Below are the code and all the weights of a small trained network. Each question names an input and a class and asks about switching units off, where a switched-off unit gives its printed mean instead of its output.

import numpy as np


def w(rows, s, z=0):
    codes = np.array(rows[::2]) - 128.0
    scale = np.full(codes.shape[1], s)
    scale[-1] = z or s
    return codes * scale


def f(y):
    return y / 2 * (1 + np.tanh(0.7978845608 * (y + 0.044715 * y**3)))


def log_softmax(a):
    a = a - a.max(-1, keepdims=True)
    return a - np.log(np.exp(a).sum(-1, keepdims=True))


def net(x, mask):
    res = np.array(x, float).reshape(1, 5) / 4 @ E
    y = f(res @ A[0][:, :-1].T + A[0][:, -1])
    res = res + np.where(mask, y, B[0][:, -1]) @ B[0][:, :-1]
    return log_softmax(res[-1] @ U[:, :-1].T + U[:, -1])


A, B = {}, {}
E = w([
[199,155,134,121,160,120,169,157,208,133,254],'x0',
[145,59,86,24,118,142,77,144,54,118,192],'x1',
[177,79,154,71,22,187,191,135,177,208,49],'x2',
[75,116,182,213,53,58,115,244,134,141,79],'x3',
[195,96,224,123,170,47,152,137,128,92,83],'x4',
],0.0072)
A[0] = w([
[44,179,48,167,114,185,76,93,73,139,112,208],'N0',
[41,139,86,151,87,178,80,101,76,143,59,169],'N1',
[112,126,196,175,144,44,124,151,100,84,72,167],'N2',
[121,110,117,109,70,142,137,189,166,178,158,57],'N3',
[199,21,149,2,49,208,172,88,115,219,49,242],'N4',
[163,161,180,162,105,126,208,136,225,187,108,187],'N5',
[87,87,188,169,49,65,113,216,118,164,71,123],'N6',
[174,208,221,204,167,108,246,81,228,150,71,249],'N7',
[104,116,237,199,116,2,121,174,102,91,39,171],'N8',
],0.0061,0.002)
B[0] = w([
[100,103,87,114,121,148,141,96,153,128,122,191],'N0',
[91,113,115,132,109,113,169,97,174,166,96,188],'N1',
[147,151,125,113,163,147,103,110,108,107,147,178],'N2',
[158,156,150,127,115,125,128,159,133,139,147,147],'N3',
[133,117,100,130,126,255,89,156,140,91,150,252],'N4',
[96,119,120,140,109,127,160,120,173,160,94,186],'N5',
[144,151,127,84,158,124,128,90,127,114,144,203],'N6',
[94,114,109,108,137,106,150,65,136,143,116,213],'N7',
[145,144,110,86,173,145,111,86,101,100,153,215],'N8',
],0.014,0.011)
U = w([
[128,105,138,147,86,68,79,191,47,129,154,78],'0',
[125,146,159,176,130,100,114,133,113,112,94,2],'1',
[94,106,109,143,78,141,148,127,159,160,89,125],'2',
[153,142,113,101,179,153,73,109,99,6,179,218],'3',
[141,136,178,194,131,97,103,172,83,96,114,13],'4',
[152,120,193,163,104,106,123,153,66,144,78,12],'5',
[165,141,167,150,69,143,120,206,153,155,134,100],'6',
[118,130,138,110,136,38,168,92,130,183,104,147],'7',
],0.013,0.005)

Each question gives the input, the list of numbers given to net, and the class t.
The units are the neurons (one row each of A and B). Each row of codes is followed by its name. A weight is (code - 128) times the scale printed after its matrix; where a second scale follows, it is the last column's (A, B and U).
mask holds one flag per neuron, in row order. A switched-off neuron (its flag False) gives its mean, the last column of its row in B, instead of its output. The means were averaged over made-up inputs and are rounded, as every weight is.
A unit's drop is (log p(t) with every unit on - log p(t) with that unit switched off) / (log p(t) with every unit on - log p(t) with every unit switched off).
The circuit of an input: a set's keep is (log p(t) with only the set's units on - log p(t) with every unit switched off) / (log p(t) with every unit on - log p(t) with every unit switched off). Starting from all 9 units, units are removed one at a time, each time the one whose removal leaves the highest keep (on an exact tie, the one counted first), for as long as the keep stays at least 0.8.
units of the circuit, in order: the units of the circuit, biggest drop first
most important unit: the unit with the biggest drop
k most important neurons: the k neurons with the biggest drops, biggest first
drop when u is switched off: that unit's drop, to one decimal
input [-8,0,1,-1,0], class 2: units of the circuit, in order -> N1
input [0,-3,0,-7,7], class 7: units of the circuit, in order -> N4, N7
input [1,-8,6,2,5], class 7: 2 most important neurons -> N5, N7
input [1,1,2,-3,-6], class 2: 3 most important neurons -> N8, N6, N2
input [8,0,7,-4,3], class 2: 3 most important neurons -> N5, N7, N8
input [3,-1,6,2,7], class 3: 3 most important neurons -> N4, N8, N1
input [3,-5,6,-8,-3], class 2: 2 most important neurons -> N5, N8
input [3,8,-5,6,-6], class 0: 2 most important neurons -> N4, N8
input [-8,4,-4,5,-3], class 7: 2 most important neurons -> N4, N1
input [-7,0,2,8,-2], class 3: 2 most important neurons -> N8, N6
input [7,3,2,2,6], class 7: 2 most important neurons -> N4, N5
input [-5,6,5,7,-3], class 3: 2 most important neurons -> N6, N4
input [-4,-6,-4,7,0], class 3: 2 most important neurons -> N8, N2
input [2,-4,7,7,4], class 3: 2 most important neurons -> N8, N6
input [-7,5,-6,-4,-6], class 2: most important neuron -> N1
input [3,-5,0,-1,-7], class 2: 2 most important neurons -> N6, N8
input [3,1,8,4,-4], class 6: drop when N3 is switched off -> 0.2
input [-5,-4,-1,8,3], class 3: drop when N8 is switched off -> 0.7
input [4,8,0,6,-6], class 0: drop when N4 is switched off -> 0.3
input [6,1,1,3,0], class 6: drop when N4 is switched off -> -0.2
input [-5,4,0,-3,-5], class 2: most important unit -> N1
